Below is a small trained network, with its code and all its weights. Each question gives an input and a target symbol and asks what happens when units are switched off, that is, made to give their printed mean instead of their output.

import numpy as np


def w(rows, s, z=0):
    codes = np.array(rows[::2]) - 128.0
    scale = np.full(codes.shape[1], s)
    scale[-1] = z or s
    return codes * scale


def norm(h):
    return h / np.sqrt((h * h).mean(-1, keepdims=True) + 1e-5)


def f(y):
    return np.maximum(y, 0)


def softmax(a):
    e = np.exp(a - a.max(-1, keepdims=True))
    return e / e.sum(-1, keepdims=True)


def log_softmax(a):
    a = a - a.max(-1, keepdims=True)
    return a - np.log(np.exp(a).sum(-1, keepdims=True))


def net(x, mask):
    ids = ['ΓΠΣατψω'.index(c) for c in x.split()]
    T = len(ids)
    res = E[ids] + P[:T]
    r = norm(res)
    for j in range(3):
        rows = slice(2 * j, 2 * j + 2)
        q, k, v = (r @ M[0][rows].T for M in (Q, K, V))
        z = softmax(np.where(np.tri(T) > 0, q @ k.T / 2**0.5, -1e9)) @ v
        o = O[0][rows]
        res = res + np.where(mask[j], z, o[:, -1]) @ o[:, :-1]
    y = f(norm(res) @ A[0][:, :-1].T + A[0][:, -1])
    res = res + np.where(mask[3:11], y, B[0][:, -1]) @ B[0][:, :-1]
    return log_softmax(norm(res)[-1] @ U[:, :-1].T + U[:, -1])


Q, K, V, O, A, B = {}, {}, {}, {}, {}, {}
E = w([
[137,137,170,72,107,147,97,151],'Γ',
[150,180,187,147,87,183,83,189],'Π',
[163,121,254,101,119,124,105,119],'Σ',
[141,116,177,114,69,208,233,104],'α',
[129,238,35,56,201,99,78,39],'τ',
[114,159,188,115,137,157,81,128],'ψ',
[217,146,194,86,8,93,49,122],'ω',
],0.015)
P = w([
[93,48,54,205,173,106,107,167],'0',
[237,169,244,52,106,138,138,247],'1',
[34,110,170,117,80,184,89,45],'2',
[231,166,214,53,124,121,147,205],'3',
[40,115,159,137,99,178,119,37],'4',
[207,178,201,77,150,129,161,192],'5',
[64,107,149,141,110,189,142,31],'6',
[205,186,181,64,157,136,181,177],'7',
[77,104,147,140,121,187,161,29],'8',
[208,201,164,62,170,135,199,166],'9',
[56,122,154,131,132,194,156,31],'10',
],0.011)
Q[0] = w([
[155,173,158,101,144,158,114,123],'H1',
[175,124,102,116,163,83,199,198],'H1',
[204,132,70,128,131,101,129,176],'H2',
[171,155,182,95,134,149,145,191],'H2',
[207,180,157,57,142,125,196,249],'H3',
[84,78,88,145,109,214,94,92],'H3',
],0.014)
K[0] = w([
[160,92,54,205,222,116,190,147],'H1',
[98,62,139,185,136,82,63,205],'H1',
[93,51,105,135,143,64,60,214],'H2',
[207,67,113,255,63,148,133,161],'H2',
[100,69,219,129,121,122,6,226],'H3',
[123,194,119,125,102,212,237,45],'H3',
],0.0098)
V[0] = w([
[234,94,111,79,15,131,145,135],'H1',
[154,197,115,69,228,103,118,31],'H1',
[119,83,101,52,114,164,229,107],'H2',
[81,139,41,161,136,104,109,81],'H2',
[186,201,254,92,37,110,83,164],'H3',
[139,246,123,217,116,232,144,253],'H3',
],0.0084)
O[0] = w([
[69,224,160,115,179,84,70,30,184],'H1',
[98,13,171,29,117,171,88,170,20],'H1',
[248,211,195,115,7,51,99,118,138],'H2',
[211,75,156,160,149,26,168,59,15],'H2',
[196,69,98,219,163,2,220,146,253],'H3',
[247,136,15,224,183,235,123,150,147],'H3',
],0.0083,0.0073)
A[0] = w([
[187,238,156,140,61,182,79,77,97],'N1',
[201,253,147,113,142,88,25,187,104],'N2',
[136,134,135,183,197,78,168,142,65],'N3',
[66,166,134,54,92,80,171,193,50],'N4',
[93,75,80,51,171,202,66,223,137],'N5',
[71,206,167,182,65,201,86,10,103],'N6',
[74,78,124,116,132,117,21,47,137],'N7',
[117,88,25,114,91,97,74,123,3],'N8',
],0.011)
B[0] = w([
[100,57,99,91,37,114,123,47,247],'N1',
[93,21,105,95,70,104,166,94,221],'N2',
[164,84,207,97,123,166,86,73,157],'N3',
[49,229,103,147,95,103,249,172,151],'N4',
[147,169,177,61,96,50,142,100,169],'N5',
[89,37,116,149,83,156,213,184,233],'N6',
[191,166,119,73,147,87,45,189,159],'N7',
[94,10,114,196,190,150,174,102,128],'N8',
],0.013)
U = w([
[66,71,52,126,67,202,146,58,102],'Γ',
[138,161,50,188,175,221,75,149,253],'Π',
[60,221,59,148,117,85,195,206,84],'Σ',
[205,228,81,221,46,46,62,99,126],'α',
[178,10,99,109,198,129,173,254,34],'τ',
[195,232,138,35,89,222,33,131,175],'ψ',
[99,79,191,127,234,130,191,86,69],'ω',
],0.0061,0.0053)

Each question gives the input, a string of symbols that net reads in full, and the target symbol t.
The units are the heads (2 rows each of Q, K, V and O) and the neurons (one row each of A and B). Each row of codes is followed by its name. A weight is (code - 128) times the scale printed after its matrix; where a second scale follows, it is the last column's (O, A, B and U).
mask holds one flag per unit, heads first, then neurons. A switched-off unit (its flag False) gives its mean, the last column of its rows in O or B, instead of its output. The means were averaged over made-up inputs and are rounded, as every weight is.
A unit's drop is (log p(t) with every unit on - log p(t) with that unit switched off) / (log p(t) with every unit on - log p(t) with every unit switched off).
The circuit of an input: a set's keep is (log p(t) with only the set's units on - log p(t) with every unit switched off) / (log p(t) with every unit on - log p(t) with every unit switched off). Starting from all 11 units, units are removed one at a time, each time the one whose removal leaves the highest keep (on an exact tie, the one counted first), for as long as the keep stays at least 0.8.
units of the circuit, in order: the units of the circuit, biggest drop first
most important unit: the unit with the biggest drop
top k neurons: the k neurons with the biggest drops, biggest first
heads that matter: for each layer, one digit per head in row order, 1 if its drop is at least 0.15 and else 0, layers parted by /
input Σ Π ω Γ τ τ, target Σ: heads that matter -> 011
input ψ Π α Γ ω ω ω Π Γ τ, target ψ: heads that matter -> 111
input τ α Γ Γ τ α ω Γ α α, target τ: most important unit -> H1
input ψ α ψ Σ α Γ Γ α ω ω, target ψ: top 3 neurons -> (N6; N5; N2)
input ω Γ α Γ Γ Γ, target ω: heads that matter -> 010
input α Γ Γ Σ Σ Γ α ψ, target α: heads that matter -> 011
input Π ψ α ω, target Π: units of the circuit, in order -> (H3; H2; N6)
input Σ ψ Π ω α Π, target Σ: units of the circuit, in order -> (H3; H2; N4; N1)
input α Γ Γ Γ Γ ω, target α: units of the circuit, in order -> (N6; H1)
input Π Π ψ, target τ: units of the circuit, in order -> (N1; N7; H2; H1)
input τ Π Σ ψ, target τ: units of the circuit, in order -> (H3; H1)
input ψ Σ Σ Π Γ Γ ψ α, target ψ: units of the circuit, in order -> (H3; H1; N6; N2)
input τ Π Γ Σ, target τ: heads that matter -> 101
input α Π ω Γ α α, target α: units of the circuit, in order -> (H2; N6)
input Σ ω α Γ ω Γ Γ Σ, target Σ: most important unit -> H3
input Γ Γ α τ ω, target ψ: units of the circuit, in order -> (H1; N7; N2)
input ω α Γ τ, target ω: units of the circuit, in order -> (H3; H2; N3; N1)
input Σ Σ ω, target α: heads that matter -> 001
input τ α ω Γ τ Γ Γ Γ α τ ψ, target ψ: heads that matter -> 100
input Σ ω Γ α, target Σ: heads that matter -> 001
input α Γ Γ Γ Σ α Γ Γ τ Π Γ, target ψ: most important unit -> H1
input Γ Π Σ Γ Γ ω Γ Π Γ ω τ, target ψ: heads that matter -> 100
input α Γ α ω Γ Γ τ Γ Σ α, target α: heads that matter -> 011
input ψ ψ ω Σ, target ψ: units of the circuit, in order -> (H3; H1; N6)
input α Γ α Σ α ψ Γ Γ, target α: heads that matter -> 011
input ω ψ τ Γ, target ω: units of the circuit, in order -> (H2; N3; N1; H1)
input ω ψ ω ψ ω Γ ω Γ Σ α, target ω: most important unit -> H2
